Here is a tiny trained network, its code and every weight. The questions are about switching its units off for an input and a class, where a switched-off unit gives its printed mean instead of its output.

import numpy as np


def w(rows, s, z=0):
    codes = np.array(rows[::2]) - 128.0
    scale = np.full(codes.shape[1], s)
    scale[-1] = z or s
    return codes * scale


def f(y):
    return np.maximum(y, 0)


def log_softmax(a):
    a = a - a.max(-1, keepdims=True)
    return a - np.log(np.exp(a).sum(-1, keepdims=True))


def net(x, mask):
    res = np.array(x, float).reshape(1, 3) / 4 @ E
    y = f(res @ A[0][:, :-1].T + A[0][:, -1])
    res = res + np.where(mask, y, B[0][:, -1]) @ B[0][:, :-1]
    return log_softmax(res[-1] @ U[:, :-1].T + U[:, -1])


A, B = {}, {}
E = w([
[87,174,210,185,24,187,100,143,87,158,4],'x0',
[82,198,33,107,91,97,103,135,184,55,101],'x1',
[131,162,99,156,182,222,169,65,218,149,91],'x2',
],0.011)
A[0] = w([
[71,97,167,85,40,55,46,188,46,92,163,11],'N1',
[94,209,118,172,173,228,200,24,209,158,91,30],'N2',
[72,197,181,181,49,210,52,161,83,173,36,15],'N3',
[173,69,206,183,160,124,167,114,83,178,153,5],'N4',
[14,201,79,125,41,105,68,127,186,51,125,2],'N5',
[174,81,209,167,163,175,151,159,67,255,126,37],'N6',
],0.0066,0.0032)
B[0] = w([
[102,74,69,118,145,178,62,108,70,217,64,209],'N1',
[124,53,89,154,79,153,26,136,25,156,63,230],'N2',
[224,111,113,53,190,124,33,87,209,43,253,250],'N3',
[129,206,102,187,165,71,176,208,167,56,69,179],'N4',
[113,240,101,143,142,95,191,194,169,126,37,201],'N5',
[86,174,95,189,137,91,172,229,165,96,96,204],'N6',
],0.0077,0.013)
U = w([
[78,248,127,195,130,78,236,193,184,110,37,74],'0',
[239,86,120,33,194,111,130,90,206,84,239,93],'1',
[87,38,115,152,96,166,107,123,19,254,40,92],'2',
[77,143,197,123,64,153,193,102,138,147,151,249],'3',
],0.0073,0.011)

Each question gives the input, the list of numbers given to net, and the class t.
The units are the neurons (one row each of A and B). Each row of codes is followed by its name. A weight is (code - 128) times the scale printed after its matrix; where a second scale follows, it is the last column's (A, B and U).
mask holds one flag per neuron, in row order. A switched-off neuron (its flag False) gives its mean, the last column of its row in B, instead of its output. The means were averaged over made-up inputs and are rounded, as every weight is.
A unit's drop is (log p(t) with every unit on - log p(t) with that unit switched off) / (log p(t) with every unit on - log p(t) with every unit switched off).
The circuit of an input: a set's keep is (log p(t) with only the set's units on - log p(t) with every unit switched off) / (log p(t) with every unit on - log p(t) with every unit switched off). Starting from all 6 units, units are removed one at a time, each time the one whose removal leaves the highest keep (on an exact tie, the one counted first), for as long as the keep stays at least 0.8.
circuit, biggest first: the units of the circuit, biggest drop first
unit that matters most: the unit with the biggest drop
k most important neurons: the k neurons with the biggest drops, biggest first
drop when u is switched off: that unit's drop, to one decimal
input [3,-4,-4], class 0: circuit, biggest first -> N6
input [-3,-2,3], class 3: 2 most important neurons -> N3, N1
input [6,3,-5], class 1: 2 most important neurons -> N3, N2
input [4,1,4], class 1: 2 most important neurons -> N3, N1
input [1,5,-6], class 2: 3 most important neurons -> N1, N6, N4
input [1,4,-5], class 2: 3 most important neurons -> N1, N6, N4
input [-2,-2,3], class 3: circuit, biggest first -> N3, N1, N5
input [0,-4,3], class 0: 4 most important neurons -> N1, N3, N6, N4
input [-6,-8,7], class 0: 2 most important neurons -> N4, N3
input [-1,-2,0], class 3: 3 most important neurons -> N3, N5, N2
input [-4,3,7], class 2: 2 most important neurons -> N2, N3
input [-3,-7,7], class 0: 3 most important neurons -> N4, N6, N1
input [-3,-6,8], class 2: 3 most important neurons -> N2, N5, N3
input [3,5,-6], class 2: unit that matters most -> N1
input [-1,3,6], class 2: 2 most important neurons -> N2, N3
input [6,5,-1], class 1: 3 most important neurons -> N3, N6, N4
input [-3,-5,-6], class 2: 3 most important neurons -> N3, N1, N5
input [-3,4,6], class 2: 2 most important neurons -> N2, N3
input [-4,-7,-7], class 0: drop when N2 is switched off -> 0.3
input [8,2,4], class 1: drop when N3 is switched off -> 1.2
input [0,-8,8], class 0: drop when N6 is switched off -> 1.7
input [0,4,-6], class 2: unit that matters most -> N1
input [1,-2,-2], class 3: drop when N5 is switched off -> 0.8
